Below are the code and all the weights of a small trained network. Each question names an input and a target symbol and asks about switching units off, where a switched-off unit gives its printed mean instead of its output.

import numpy as np


def w(rows, s, z=0):
    codes = np.array(rows[::2]) - 128.0
    scale = np.full(codes.shape[1], s)
    scale[-1] = z or s
    return codes * scale


def norm(h):
    return h / np.sqrt((h * h).mean(-1, keepdims=True) + 1e-5)


def f(y):
    return y / 2 * (1 + np.tanh(0.7978845608 * (y + 0.044715 * y**3)))


def softmax(a):
    e = np.exp(a - a.max(-1, keepdims=True))
    return e / e.sum(-1, keepdims=True)


def log_softmax(a):
    a = a - a.max(-1, keepdims=True)
    return a - np.log(np.exp(a).sum(-1, keepdims=True))


def net(x, mask):
    ids = ['ΞΣΦβγε'.index(c) for c in x.split()]
    T = len(ids)
    res = E[ids] + P[:T]
    u = 0
    for l in range(2):
        r = norm(res)
        for j in range(2):
            rows = slice(3 * j, 3 * j + 3)
            q, k, v = (r @ M[l][rows].T for M in (Q, K, V))
            z = softmax(np.where(np.tri(T) > 0, q @ k.T / 3**0.5, -1e9)) @ v
            o = O[l][rows]
            res = res + np.where(mask[u + j], z, o[:, -1]) @ o[:, :-1]
        u += 2
        y = f(norm(res) @ A[l][:, :-1].T + A[l][:, -1])
        res = res + np.where(mask[u : u + 16], y, B[l][:, -1]) @ B[l][:, :-1]
        u += 16
    return log_softmax(norm(res)[-1] @ U[:, :-1].T + U[:, -1])


Q, K, V, O, A, B = {}, {}, {}, {}, {}, {}
E = w([
[141,57,132,138,249],'Ξ',
[86,164,85,94,133],'Σ',
[147,101,193,162,243],'Φ',
[130,152,152,128,28],'β',
[155,158,187,129,162],'γ',
[127,112,96,163,175],'ε',
],0.015)
P = w([
[66,62,255,219,216],'0',
[62,88,247,209,223],'1',
[56,122,218,190,250],'2',
[116,202,109,36,225],'3',
[125,207,90,49,186],'4',
[135,202,78,62,148],'5',
[133,195,82,92,132],'6',
[130,186,92,122,117],'7',
[128,184,99,149,107],'8',
[126,178,103,177,93],'9',
[133,175,108,205,79],'10',
[131,166,115,216,65],'11',
[125,148,133,222,55],'12',
],0.0052)
Q[0] = w([
[161,170,161,65,82],'L0H0',
[11,224,181,162,154],'L0H0',
[163,104,166,174,4],'L0H0',
[82,205,49,35,56],'L0H1',
[124,84,81,150,68],'L0H1',
[78,110,143,199,43],'L0H1',
],0.014)
K[0] = w([
[120,145,104,96,45],'L0H0',
[138,167,155,247,70],'L0H0',
[68,43,184,81,82],'L0H0',
[63,201,108,27,37],'L0H1',
[71,34,152,101,95],'L0H1',
[89,66,241,117,75],'L0H1',
],0.013)
V[0] = w([
[158,189,213,83,184],'L0H0',
[252,254,46,194,147],'L0H0',
[91,157,96,208,229],'L0H0',
[243,171,67,98,45],'L0H1',
[91,145,58,179,83],'L0H1',
[158,157,110,239,146],'L0H1',
],0.0076)
O[0] = w([
[198,105,117,152,56,245],'L0H0',
[159,121,94,22,175,154],'L0H0',
[217,158,93,198,154,235],'L0H0',
[105,124,167,255,162,1],'L0H1',
[108,167,83,140,155,88],'L0H1',
[168,147,107,69,197,153],'L0H1',
],0.0082,0.0058)
A[0] = w([
[160,121,150,128,169,4],'L0N0',
[114,147,134,164,108,128],'L0N1',
[95,94,97,155,176,167],'L0N2',
[147,128,99,124,89,95],'L0N3',
[99,134,58,110,112,57],'L0N4',
[156,133,124,134,128,95],'L0N5',
[117,163,95,84,168,81],'L0N6',
[105,99,164,134,106,86],'L0N7',
[107,120,103,170,145,110],'L0N8',
[107,82,112,133,166,150],'L0N9',
[157,8,80,126,156,108],'L0N10',
[84,86,89,181,116,96],'L0N11',
[146,114,101,93,69,78],'L0N12',
[103,88,102,152,154,153],'L0N13',
[131,154,176,113,174,124],'L0N14',
[118,118,174,92,132,89],'L0N15',
],0.014,0.0027)
B[0] = w([
[158,102,210,134,141,187],'L0N0',
[74,167,90,118,93,141],'L0N1',
[156,187,160,141,122,141],'L0N2',
[177,137,150,187,116,170],'L0N3',
[141,128,211,178,112,194],'L0N4',
[151,98,135,139,149,169],'L0N5',
[106,181,138,191,98,211],'L0N6',
[67,99,89,122,131,129],'L0N7',
[139,155,156,125,78,128],'L0N8',
[155,182,160,126,114,132],'L0N9',
[44,171,125,86,252,252],'L0N10',
[145,229,120,124,75,138],'L0N11',
[102,152,139,180,115,175],'L0N12',
[158,176,129,127,110,124],'L0N13',
[133,186,130,73,137,173],'L0N14',
[87,151,105,96,117,147],'L0N15',
],0.015,0.0049)
Q[1] = w([
[159,54,139,146,101],'L1H0',
[198,154,93,186,102],'L1H0',
[80,118,93,182,112],'L1H0',
[87,153,85,101,189],'L1H1',
[148,44,155,3,222],'L1H1',
[180,214,134,45,172],'L1H1',
],0.018)
K[1] = w([
[166,103,207,129,131],'L1H0',
[86,68,165,187,168],'L1H0',
[182,73,61,138,150],'L1H0',
[96,80,87,167,172],'L1H1',
[208,111,161,117,253],'L1H1',
[184,124,35,102,141],'L1H1',
],0.018)
V[1] = w([
[135,128,124,222,201],'L1H0',
[107,58,39,156,137],'L1H0',
[206,139,191,124,134],'L1H0',
[231,148,144,167,75],'L1H1',
[130,31,77,201,123],'L1H1',
[113,129,186,254,161],'L1H1',
],0.013)
O[1] = w([
[143,20,155,165,216,163],'L1H0',
[62,134,207,199,141,1],'L1H0',
[139,64,13,118,154,173],'L1H0',
[101,186,254,97,82,129],'L1H1',
[181,226,194,101,184,24],'L1H1',
[162,243,149,246,93,203],'L1H1',
],0.0081,0.0064)
A[1] = w([
[47,104,96,193,177,155],'L1N0',
[122,205,149,61,85,120],'L1N1',
[117,177,89,122,43,145],'L1N2',
[50,19,144,101,112,42],'L1N3',
[199,35,143,94,9,42],'L1N4',
[154,85,130,137,78,157],'L1N5',
[165,113,129,162,185,227],'L1N6',
[75,105,112,61,200,152],'L1N7',
[171,210,110,139,127,116],'L1N8',
[112,86,170,145,128,232],'L1N9',
[116,127,98,165,83,146],'L1N10',
[159,191,182,20,128,134],'L1N11',
[151,114,125,64,91,3],'L1N12',
[212,81,203,176,74,205],'L1N13',
[161,49,189,89,120,255],'L1N14',
[165,127,189,123,149,241],'L1N15',
],0.013,0.0013)
B[1] = w([
[93,214,110,144,130,191],'L1N0',
[150,182,43,116,166,192],'L1N1',
[126,107,240,118,100,229],'L1N2',
[187,123,134,223,219,153],'L1N3',
[109,233,70,43,114,193],'L1N4',
[92,129,102,92,111,146],'L1N5',
[74,93,89,177,115,233],'L1N6',
[165,158,214,77,18,253],'L1N7',
[203,75,93,151,156,224],'L1N8',
[125,142,85,150,119,128],'L1N9',
[79,103,138,80,131,172],'L1N10',
[56,43,67,190,130,222],'L1N11',
[139,163,86,116,130,158],'L1N12',
[163,190,122,3,122,238],'L1N13',
[88,104,79,166,82,190],'L1N14',
[101,132,173,127,71,194],'L1N15',
],0.017,0.006)
U = w([
[112,119,181,48,236,66],'Ξ',
[211,171,202,119,91,82],'Σ',
[139,10,172,106,112,249],'Φ',
[18,129,193,162,86,72],'β',
[103,134,59,57,56,128],'γ',
[128,127,73,201,175,125],'ε',
],0.011,0.002)

Each question gives the input, a string of symbols that net reads in full, and the target symbol t.
The units are the heads (3 rows each of Q, K, V and O) and the neurons (one row each of A and B). Each row of codes is followed by its name. A weight is (code - 128) times the scale printed after its matrix; where a second scale follows, it is the last column's (O, A, B and U).
mask holds one flag per unit, layer by layer, with each layer's heads first. A switched-off unit (its flag False) gives its mean, the last column of its rows in O or B, instead of its output. The means were averaged over made-up inputs and are rounded, as every weight is.
A unit's drop is (log p(t) with every unit on - log p(t) with that unit switched off) / (log p(t) with every unit on - log p(t) with every unit switched off).
The circuit of an input: a set's keep is (log p(t) with only the set's units on - log p(t) with every unit switched off) / (log p(t) with every unit on - log p(t) with every unit switched off). Starting from the 12 units with the biggest drops (on a tie, the unit counted first), units are removed one at a time, each time the one whose removal leaves the highest keep (on an exact tie, the one counted first), for as long as the keep stays at least 0.8.
units of the circuit, in order: the units of the circuit, biggest drop first
k most important neurons: the k neurons with the biggest drops, biggest first
top k neurons in layer l: the k neurons of layer l with the biggest drops, biggest first
heads that matter: for each layer, one digit per head in row order, 1 if its drop is at least 0.15 and else 0, layers parted by /
drop when u is switched off: that unit's drop, to one decimal
input γ β Σ Σ γ Σ γ Σ Φ, target γ: units of the circuit, in order => [L1H1]
input γ Σ γ γ β γ ε Σ γ β, target β: heads that matter => 11 / 00
input ε γ Σ Σ Σ Φ γ β Σ Φ, target β: units of the circuit, in order => [L1H0 L0N10 L0N0 L1N11]
input Ξ Σ Σ Ξ Φ Φ Ξ Ξ ε β, target ε: heads that matter => 10 / 11
input Φ γ Ξ Σ Σ Σ β ε γ Σ Φ Σ, target Φ: 2 most important neurons => [L0N10 L1N2]
input Ξ β β Φ γ Σ Ξ β γ ε Σ Φ, target ε: units of the circuit, in order => [L0N10 L1N13]
input Σ Ξ Φ γ γ Σ Ξ, target Ξ: 3 most important neurons => [L0N10 L1N7 L1N11]
input ε Σ γ Σ, target Σ: heads that matter => 00 / 01
input Φ Σ γ γ Σ Σ Σ Σ β Σ, target β: heads that matter => 11 / 01
input Ξ γ γ β γ Σ Σ ε ε Φ Ξ γ Φ, target γ: top 4 neurons in layer 1 => [L1N2 L1N7 L1N3 L1N11]
input γ Σ Σ Φ Ξ β ε γ γ ε Ξ, target ε: top 2 neurons in layer 1 => [L1N11 L1N13]
input Σ ε Ξ ε Σ Ξ β Ξ, target β: heads that matter => 11 / 11
input ε Ξ Σ β, target β: top 2 neurons in layer 0 => [L0N1 L0N11]
input Φ β γ Φ β Σ γ γ Φ Φ Σ Φ Φ, target Φ: most important neuron => [L0N10]
input Σ γ γ Φ β Ξ Φ Σ Σ, target Φ: 3 most important neurons => [L0N10 L1N2 L0N11]
input Ξ Ξ Ξ Σ Φ Ξ γ γ Σ ε β Σ, target ε: heads that matter => 10 / 11
input β Σ β Σ γ ε Σ, target Σ: heads that matter => 00 / 10
input ε Σ ε Σ β, target ε: top 2 neurons in layer 1 => [L1N3 L1N0]
input γ ε Φ β ε γ, target ε: 4 most important neurons => [L1N1 L1N7 L1N11 L0N6]
input β ε Φ ε Ξ, target ε: units of the circuit, in order => [L1N13]
input β Σ Φ, target β: heads that matter => 11 / 10
input γ Ξ γ β γ Σ γ Σ Ξ ε γ, target ε: top 4 neurons in layer 1 => [L1N1 L1N11 L1N7 L1N8]
input γ ε ε Ξ ε β Ξ Φ Σ ε Φ, target ε: top 2 neurons in layer 1 => [L1N11 L1N2]
input Φ ε Φ Ξ Σ Ξ Σ ε, target ε: drop when L0N6 is switched off => 0.2
